[ 22  -7  16   8  -8   5   5  13   5  -5 -11   0  -5  -8  -9  -1   8   2
 -15  -6  -8  13   5  18  12   0   9 -13 -15 -14  -3 -15 -29 -10 -10 -15
   9   3   0   0  37   3] => vofe
[ -7   6  34  31 -18 -18   6  10  27  11 -14  -2  -7  18   5 -18 -13 -20
  11 -21  -2   6  11  43 -10 -30  26  30 -13   1  -7  23  -5  14   4 -21
  24   0  47  -1   5 -11] => pimok
[ 18 -39 -11  17 -32  13   3 -13 -38 -39  -7  -1   6  -1  31 -19  16  37
 -12  10 -25  16 -18  -9  45  -1  -3 -25   7  21  32  32  -5 -20  25 -12
  52  -7 -27  -5  16   7] => tuzu
[ 42  20   5   2 -15  43 -13 -47  -4 -19  -8  -8  -6 -35 -10   5  -9  34
  -3 -14  -5   1   9   4   8 -43  47  -4 -20  31   7 -24   0 -41 -15  -4
 -10  -1 -25 -40 -17  64] => sukeb
[ 22   0  17   4  -2   5   3  11   8 -12 -15  -4  -8  -3 -18  -2   4   4
 -16 -13  -2  12   5  20   6  -1  14  -3 -17 -14  -4 -12 -23  -9  -7 -14
   7   3  -2   2  31   7] => vofe
[ -7  47 -17  30  13 -11  -5 -63  10  38  -4  -4  -6 -35   6 -10 -18 -29
 -33  18 -66  19 -27  16 -23 -48  31  -3 -13  10  27 -45  17  -2  -2 -30
  -3 -20   2 -10  30   7] => Demu
[  1 -32   8  24 -26  -1 -22  37   2  34 -18   0 -35  10  18 -18 -12   4
  13  -6 -27 -11   4 114   6  -3 -16  -2  -9 -40   2 -30  11  19 -16 -15
  25  16  48 -26  50 -39] => sukeb
[-10  26  -9  -8  -2  -3   4   7  -3 -17 -18  14 -12 -13  15 -11  -3  21
 -16  10 -11  11  -1   7  -5 -46   7  -9   0  -7   5 -15  14 -12  16  -9
 -12  -9   7   3 -10 -12] => pimok
[ -9  -6 -44  -3 -28   7   1 -37   4 -33 -16 -43 -20 -26 -19 -19  -9  52
   3   1  15  -5 -45  11 -26 -21  37  16  -8   2   9 -12  31 -20 -23 -30
  14   3   2 -18 -11  20] => duk
[ -4 -21 -23 -18  -5 -21  16   2  16  44 -19 -49   8  32   5 -25 -13  43
 -10  -8 -17  -7 -45  34  -7 -53  11   5 -21  -9   8   9  17   9  -4 -14
 -18  -3  11 -16  23  35] => zikib
[ -2  -2 -57 -29  16  -2  23 -36  -6 -41  -2 -40 -10 -24 -24 -31 -17   6
   7 -20  20 -22 -37  -6  12  -3   7 -22   0  -6  23 -30   7   3  -8 -44
   4 -15 -23 -20 -14  23] => fibe
[-12  14 -11   4   0   9  -1 -35  16  32   0   6   3 -22  -7 -25 -17 -44
  15 -32 -29 -16 -16   0  -1  16 -20 -20 -14 -32   9 -34  19   8  12  22
  32  -2  46  -1  31 -26] => gadi
[ -5  22  -9   2  -5   8   2   2 -12 -23 -10  23   2 -18  16  -2   3  16
  -9   7 -12  10  -4   5  -5 -33  -1 -13   8   6   4  -7  13  -4  20  -9
 -13 -15 -13   4  -6 -18] => Demu
[ 24  -5  19   8  -4   3  20  14  15 -23 -11  -4  -2  -4 -17   5  13  -6
 -12   1  -9  14  -1  17   7 -10  10  -7  -2 -17  -4 -13 -33 -12  -6 -24
  11   2   5   2  33   2] => fibe
[ -3   5 -10 -25  26  -1  15  13 -18  10 -13   6   5  28 -22 -33 -17  20
 -43  12 -41  -1 -51  25 -54  -9 -15  21  -7 -13  -1  14  28  14  20  13
   9 -30  58   4 -11   5] => zikib
[ 24  -3   9   5  -5  16  15  14   7 -18 -14   8  -6 -10 -11   2  10  -1
 -16  -4 -15  15   6  15   5  -6   5 -12 -12 -15  -1 -18 -22 -25  -3 -16
   7   3   1  -6  24   0] => Sozu
[ -9  17   0  -3  -2   6  -1   0 -18 -22 -14  17  -5 -12  13 -11  -2  24
 -16   5 -19  15   4  10  -3 -42   4 -15   0  -1  11 -18  18 -12  23 -24
 -12  -6 -10  -6  -5 -22] => Sozu
[ 22  -3   6   3  -3  12  16  14  11 -13 -10   0  -2  -5  -7   0  13   2
 -16  -6 -11  15  -2  15   1  -2   8 -10 -15 -16  -3 -10 -19 -18  -3 -23
   8   4   2   2  31  -3] => Sozu
[ -3  23  -2  -8  -5  -4   0  -3  -3 -24 -12   4  -1 -18   8  -9   3  28
 -12  13 -23  13  -3  11   3 -52   3 -19  12  -2  15 -18   4 -12  17 -17
 -11  -9  -7  -6   1 -16] => fibe
[  0  22  -3   5   9  19  -1 -26  23  24  19 -55  17 -13   0  -2  -4  25
  22   4  -8 -18 -25  -2 -16   1   0  24 -38   3  33   4   8  -9  -4  18
 -29  -4 -37   5  -5  24] => tuzu
[ 10  12 -49  -7   1   9  32   9   7 -34 -26 -18 -19 -13  -7 -30  -4  27
 -10   5   1 -12 -30 -20 -12 -39  -9 -18  -6 -12  -2   0  25  -3   8  31
  14   1 -10  -8  -6  31] => Gatin
[ 25  -2   6   0  -8  15   5  11  14 -10 -26   0 -14 -15 -14  -7  12 -10
 -12  -9  -3   8  11  15   6  -3   7 -16 -14 -19  -5 -21 -18 -19  -3 -26
   7   2  -3   2  19   0] => gadi
[-16   8  -3  -5  -5  -1   1  14 -12 -30  -7   3   3 -13   1 -10   3  21
 -16  19 -17   8 -10  11 -19 -42   2   6   4  -2  -2 -19   7  -8  26 -18
 -12 -12   1   3  -4 -12] => Gatin
[-15  20  -8   3  -8   3 -12   4  -1 -12 -12   9   4 -17  11 -12   0  17
  -3   6  -9   4 -11  14  -9 -37   4  -2  -2 -10   3 -20  11 -10  24 -18
 -22 -15 -13  -3   4 -16] => Demu
[ -1  13 -29  13  25   9  71  29  -2 -13   8  43  -8  12  50  15  -4  26
   8   9 -37  -6 -15 -13  18   2 -18 -40  -5  13  30  29  34   2   0  47
  -9 -23  33  14 -19  27] => pimok
[ 14  -5 -32  10  -9  25  30 -31  52  -3 -50 -50   3 -18  -1  12 -15  44
 -10  -9  -1   8 -23   4  23 -48  19 -21 -28  33  33  10  23 -52 -14  -3
 -13 -25   2   0  11  39] => tuzu
[  0  45 -15 -14  37  16  27  11 -22  25 -15  33   7   2 -20   9   2  -8
  -1   1 -18 -22 -20  27   5   0  13 -33 -15 -46 -33 -30  68   3   0  -1
 -16   6  39  16  10  -7] => fibe
[ 22  -1  13   4  -3   7  14  13  16  -9 -10   0  -5  -4 -17   2  14  -4
 -13  -5  -6  14  -3  19   4 -17  13  -7  -1 -11  -7  -7 -23 -14  -2 -25
  14   2   3  -2  31   3] => tuzu
[ 21  -4  13  -1  -1  11  11   9  10 -15  -9   2  -6  -5  -9   6  10  -3
 -14 -10 -16  16   0  21   3  -7   3  -7  -7 -13   2 -18 -27 -14  -2 -19
   2   1  -1  -5  27  -7] => Sozu
[-12  20  -3   1 -10   1   1  -8  -3  -5 -18  12  -5 -12  11 -20  -1  17
  -2   9 -23   9  -6   8  -4 -35   4  -8   9 -11  17 -10  12  -1  11 -21
   0  -5   4   1   2 -23] => zikib
[  0  24 -11  -5  -7   9  -5  -1   0 -13 -14  14  -6 -18  16 -12  -3  22
  -8  16  -9   0   5   7  -7 -38   6 -17   1  -4   8 -20   4 -10  10  -5
 -11  -6  -6 -11  -2 -14] => sukeb
[ 35  -2 -25  20  -8  47  42   9   2 -22 -77  14 -26 -18  -7  -7  10   9
  -8   9  19 -12  13  14  34 -33  -4 -31 -17  -6 -23  13  24 -33   4  19
  32   9   0   1 -29  31] => gadi
[  0  14   3  -8   0   0   7   9 -15 -13 -16   4   0  -7   6 -14  -1  29
 -12  15 -10   6 -10  17   3 -33   0 -13   5 -12   2 -11   6  -6  14 -15
 -11  -7  -1   1  -1 -19] => fibe
[  4   5  16  40  17   9   9  46  11  20  10 -15 -24  15  -9  16 -16 -18
 -14  15 -56 -10   4  29 -23  -7 -28 -35 -17 -54  11   6  24   4   7  26
  22  13  59  28  56 -18] => pimok
[-24  24   6  -9  18   7  12 -30   3  10   3  19 -36 -17  28 -12 -18  14
 -24   9 -10  -9  24 -55   0  35 -31 -31 -14 -16  34 -12  11 -21  -8  68
   6 -12  31  21   4   9] => pimok
[ -9  23  -7   2  -4   5  -3  -5  -9  -4 -19  13   1 -11  12  -9  -5  28
  -3  19 -24   7  -9  10  -2 -38   5  -8   8  -5  19 -16  11 -11  16 -16
 -16 -11  -4   2  -5 -17] => zikib
[  3  -6 -36 -23   1  -3  45   1  31 -25  -7  35  -5 -21  23 -15  -7  17
 -22 -31  17  17  11  -1  14 -29 -42 -30  15 -18 -18 -20  -7 -14   9  50
  25  20  46 -13  40 -25] => sukeb
[  5 -13 -21   7   8  22  -2  -8  15 -42 -19  -4   1 -22  -7  12   1  48
  -7 -29  30 -25 -13  -5 -17 -26   4 -10  -9  13   0 -38   8 -22  -7  49
 -21   4  10  -2   1  31] => sukeb
[ 17  -6  15   5  -1  13  12  16  11 -22  -9  -2  -6 -12  -7   0  11  -4
 -15  -2 -11  13   7  17  -1  -3   5   0  -8 -10  -7 -13 -19 -16  -4 -20
   8   1   8   6  31   2] => Gatin
[ -3  24 -17   0  -8 -18   5 -23 -39  36   8  45   3  -4  12 -29   1 -33
   7 -15 -19  21   6  27  48  12  13 -19   3 -13 -18 -25  13  -5 -12 -34
  13   1  26 -25 -10  -7] => duk
[ 19  -6  10   7  -7   7   4  17  14 -11  -9  -3  -6  -2  -8  -2  11  -1
 -10 -11  -4  13   2  23   6   3  10  -5 -14 -14  -2 -11 -24 -19  -3 -27
   5   1   1  -4  26  -3] => Sozu
[-17 -43 -25  33 -20   9 -27  21  17 -33  22 -20   0 -35  -2 -14 -15  55
 -10 -11   8 -19 -40 -31 -28 -11   0 -13 -13 -15  -3 -37  17 -46  39  15
   9  -3  17 -10  48  28] => Demu
[ 13   9 -49  -4  40   0  18   6   8 -19  -8 -27  16   2 -19   7 -25  42
  -2  -9   0 -19 -57  28   8 -37  -9   3  -3  -6  -1 -16  13 -25  30  33
 -23 -10   6  -3  -2  25] => fibe
[  6  14 -22 -11  24   8  21 -27  23  -9  -8 -33  -5 -15   1  -9 -15  33
 -14 -25 -18  -1 -64  -1 -28  -5  28  14 -22  12  26 -44  27  18  12 -21
 -25  -6 -29   2  21  -4] => Sozu
[ 20   1  12   9  -1   6  11  11  15 -10 -10   2  -3  -5 -13   2  12  -4
 -11  -5   0  15   5  21   8 -19   8 -10  -2  -9  -3 -20 -29 -18  -1 -21
   7   0  -2  -4  27   5] => tuzu
[ 23  -1   7   3  -1  10   6  15  14 -18 -10   7  -3  -5 -13  -2  12  -3
 -11 -13  -7  16   6   8  -1   5  11  -4 -10 -10   2 -16 -24 -23   1 -27
   8  -1  -2  -1  28   6] => Sozu
[ -6  18  18  35 -23   5 -28  -4  16  25   1 -11 -19   2  20 -15   8 -17
  27   2  -1   3   5  21  13  17 -35 -40  11 -40  26 -26 -17  26 -13  17
  -1  11   3  -5  17 -43] => zikib
[-28  -9  23  13  -1  -2  -6  -4 -26 -22   3  22 -19  22 -22 -20 -15 -12
   9 -28 -41 -11   3  25 -24  -8 -38  -5  26 -28  18   7   9   8  20  19
  61 -16  97   9  18  -6] => duk
[ -5 -12   3  16   4  17  12  -1  20 -10  -7  -2 -15   3   6  28 -25  40
  29 -14  39 -30  27 -27   3  -9   6 -23   6  26  11  -1  11 -21 -12  32
 -11   2   7  -6 -11  33] => duk
[ -7  23  -6  -4  -1   2  -7   4   0 -18  -6  12  -6 -13   9  -6 -10  27
  -4   6 -13  -4   5  13 -15 -44   7  -4   2  -2  12 -11   4 -12  10  -2
 -15 -10   5  -4  -3 -11] => sukeb
[  3  10 -67  15  -1   4  28 -37  28 -12   2  -5 -13 -40   3 -10 -11  32
  -9  -5  24   1  -2  10   1   2  13 -17   6  25  -2   4  28 -37 -22  -5
  42  15  42 -14  -8  16] => duk
[ -6  31   4   8   3  13  14 -27  -3  -5  15  22  14 -20  -8  -5  -4  -4
  -6 -20  20   5  15  28 -20   7  24  -4 -46 -26 -23 -36   7 -34 -39  18
   2   4  73   8  16  16] => pimok
[ -4  27 -11  23  11  30  22  14 -16 -48 -25  10 -11   9 -19  11 -27  34
  17  29  18 -34  22  -1  -3  -2 -28 -21  -7  -8  25 -22   3  -4  43  57
  11  -9 -17  11 -28  19] => vofe
[ 25   0  16   3  -1   8   9   5  14 -14 -13  -3   0  -9 -15   5  15  -2
 -13   0 -12  15   4   9   9  -7  10 -13  -1 -12   1 -10 -21 -22  -9 -24
   7   1   6   1  30   8] => fibe
[ -6  24   4  -4   1  12   4   4  -9 -22 -13   4 -12 -21  16 -14   0  20
  -6  16 -10   2  -3  15  -3 -38  -2  -8   2 -10   0 -20   6  -1  16 -10
 -12  -2 -14  -1  -2 -26] => Gatin
[ -5  24  -3  -4  -3   7  -1  -4  -9 -16  -6  19   8 -12   8 -10   4  10
 -14   1 -16  11 -10  22  -7 -32  -2 -10   3  -5   1 -12   3  -5  18 -13
 -13 -15   3  -8   0 -19] => Demu
[  6  42  -7  -7  26  10   8   2   0  25 -28  53  10  25  24   5  -5  11
  47 -12 -26 -34 -21  21  26 -12   2  -9  12  -5  17   6   8   1  17  43
 -11 -16  10 -15  -6  -3] => Sozu
[-14   9  17  11   4  11  15 -15 -16 -11   7 -10 -22   0  -2  -8 -21 -10
  21  15  -4 -19 -13 -23 -26 -10 -10   8  -6 -32   5  -1 -14   9   2  22
  33 -11  12  26  19   1] => duk
[ 22  -5  16   5  -1  11   6   9  20  -3  -9   2 -10 -12  -8   3   8  -7
 -12  -9  -9  13  13  10   6  -7   8 -10  -5  -5  -9 -21 -24 -24  -9 -22
   8   1  10  -3  27  10] => duk
[ 21   2  18   4  -4   4  14  10  14  -8 -19  -2  -1  -6 -18   0  11   1
 -18   3  -7  16   2  14   7  -8  12 -13  -4 -20  -6 -21 -21 -20  -5 -24
   5   3  10   2  34   3] => fibe
[ 18  -3  18  10 -11  11   7  11   5 -17 -12   2   0  -9 -11  -2  14  -9
  -6  -5  -9  14   8  18  10   1  12  -2  -4  -9  -7 -17 -26 -17  -4 -31
   9   1   6   0  26   2] => Gatin
[  0  55 -14   8  18  -3 -10 -19 -33  30   2  14  14 -34 -21 -23 -37 -11
  10 -40 -21 -22  33 -15   9 -54  -7 -63 -10 -19  14 -32  29  -3 -11  25
 -16  12  14  -6   5  -9] => vofe
[ 24  -5   7   0  -4  12   7   6  14 -14 -26   5 -11  -7 -12   1   9  -8
 -12 -11  -8  11  10  17   4  -7  11 -10 -12 -13   0 -21 -16 -18  -4 -19
   7   2  -1   2  26   3] => gadi
[ 19 -12 -57 -27  15   5  42   5  28  11  16 -23   2 -24   2 -11 -16  31
  -9 -17 -19 -34 -46 -23 -30 -17  11 -19 -34  -1   1   3  23  -6 -22  32
  13   5   7 -12  38  29] => Sozu
[ 20  -1  16   2  -6   4   4   5   2 -11  -8   1  -6  -4 -18  -2   8   3
 -13  -9  -7  11   3   7   6   4  15  -9 -11 -16   0 -15 -26  -7  -6 -17
  13   4  -4  -1  35  12] => vofe
[ -9  22   1   4  -4   1  -2  -3 -13 -18 -13  19 -13 -14  24  -9  -2  17
  -8  10 -15   6   5  14   5 -36   5 -18   8  -7  14 -14   7  -7  13 -10
   0  -2   7   2  -2 -25] => pimok
[ -8  20  -6   6  -9  -2  -2   2  -6 -15  -5  13   5 -11  14 -10   1  14
 -12   4 -15   5  -6  15   0 -31   4 -16   2   5   8  -7   2  -2  21 -17
 -13 -19  -7  -5  -4 -17] => Demu
[ 19   1   0  -2  13  35  11 -17  13  22   4  13 -10  -2   8  17   6 -24
   8   0 -26  -2 -17 -18 -26  20  -2 -28  13   7   9   9  35  26 -10  -9
  29  -2  17  -4  23  -2] => Sozu
[ -2  43   4 -15  15   5 -13 -48  -6  11  -8  -7  19  -2 -50 -15   0 -12
  -1 -22  -8 -21 -24 -12 -30 -49  28  -7  15 -23 -10  -7  22  10  13  -8
  16  20  12 -13  13  -4] => tuzu
[-10  -5  -8  26  24   5  -2   2  -8  26  -4  30  11  11 -17   2 -18 -31
  12 -21 -18 -33   5  54  -7  42 -36 -18  21  13  20  -8  17  27  -9  20
  19 -14  80  -1 -26 -32] => zikib
[ -8 -26 -37   2 -15  17 -17  16 -27 -46  -8 -18  -3 -19 -17 -19 -14  39
  -3 -12 -18 -29 -39  -1 -20 -25  -8   8 -13  -2   6 -16  35 -13  43  17
  19 -24  10  13  -9  25] => sukeb
[ -7  17  -3  -6  -3  12  -4   4  -6  -6 -19  10  -1 -15   6 -12  -2  21
 -12  14 -19   4   6   9 -14 -39  -3 -14   1 -12   5  -9  24  -9  14 -12
  -3  -3   5  10   3 -22] => zikib
[-14  17   1 -12 -16   4  -7  -2   0  -3 -26   3 -12 -13  10 -21  -1  35
 -10  11 -22   3  -2  18  -5 -40   2  -6   2 -17  13 -13  17  -7  17 -17
  -4  -2   2   2   4 -25] => zikib
[ 11  -3 -40   1 -29  17 -12 -21  -6   2  -7 -15  -5 -14   6  -9 -12  30
  16 -13 -12  -4 -32 -18  16  -9 -13 -47  14   4  28 -39  30   9  11  24
   5  -2 -17 -22   1  12] => zikib
[-30  30  27  -3  10 -16   2  -9  22  40  -7  11 -12  -6 -10  -9 -28  13
 -38 -14 -47 -23  10  -8 -20 -14  16   1 -15  -9   5 -19  30   2  31  17
  -4   0  52  14  23 -20] => sukeb
[ 17  -1  14  13  -7  13   4   7   6 -16 -13  -3  -3 -18 -12   0  12  -6
 -12   2 -14  13  10  14   6  -7  13  -4  -7  -8  -3 -18 -20 -25  -6 -30
   5   2   2   1  25   5] => Gatin
[ -6  13 -37  29  -3  21  13 -56  39 -51 -31 -18 -20 -24   2   6  -5  10
  -8 -22   3  12 -13 -43  14 -32   8 -35   9  41  22   3  54 -20  13  18
  15  -9   2  -8 -28  27] => duk
[ 23   0  12   1   1  11  11  18  12 -12 -12  -1  -3  -3 -15   2  13   0
 -10  -9   4  12   0  20   5 -18   7  -6  -6 -15 -12 -11 -20 -15   2 -17
   8   2  -2   4  29   3] => tuzu
[ -5 -17 -46  -2 -16  19   3   7 -17 -24  24  -5  10 -32  23  19  13  23
   5  27  -9  -3 -20 -30  10 -12  -7 -40 -17   5  12 -15   7 -34  -3   8
 -17 -23 -29   3  -6  23] => Sozu
[ -6  22   0   1 -14   6 -15   2  -3 -15 -16  10  -2 -10  19  -7   0  31
  -8   7 -21  11   1  12   1 -41   8 -12   0  -2  15 -18  10 -14  23 -11
 -18 -12  -3   1   5 -17] => sukeb
[-11  30  -7   1   2   2   5   0 -14 -18 -10  13  -9 -12  14  -3  -1  25
 -19  16 -21  10  -8  14  -6 -46   8 -21   5 -11   7 -18  22  -7  20 -11
  -9  -3  13   8  -5 -18] => pimok
[ 24  -3  14   5  -2   9  14  13  15 -16 -10  -4  -3   0 -19   0  11  -5
 -15 -10   0  18   2  19   7 -13  11  -6  -9 -12  -9  -3 -21 -18  -2 -25
  15   1   4   0  30   3] => tuzu
[ -3  12 -37  17  -1 -19 -36   8   0 -17  11 -40  -8  -4 -25 -12 -26 -12
   8 -10  -6   5  -4  42 -32 -63  17  -8 -22  -1  16 -16  21 -10 -19 -31
 -32 -18  -5 -24 -23  17] => gadi
[ -1 -25 -59  10  -9 -10   6   7  28  -6  15 -61  26 -19 -11 -52  -4  -8
   6 -29  11  -7 -68 -19 -26 -13  17  -6 -31 -20 -10  14  23   6  -4 -43
  18  -3   6   3  27   5] => zikib
[ -2  21  -1   2  -4   1 -15   4 -11 -16 -10   5  -6 -19   5 -15   0  27
  -4  -1 -15  -4  -3  18   3 -28   5 -12  -5  -4  11  -7   3  -3  10  -4
  -3  -7  -8  -1  -3 -15] => vofe
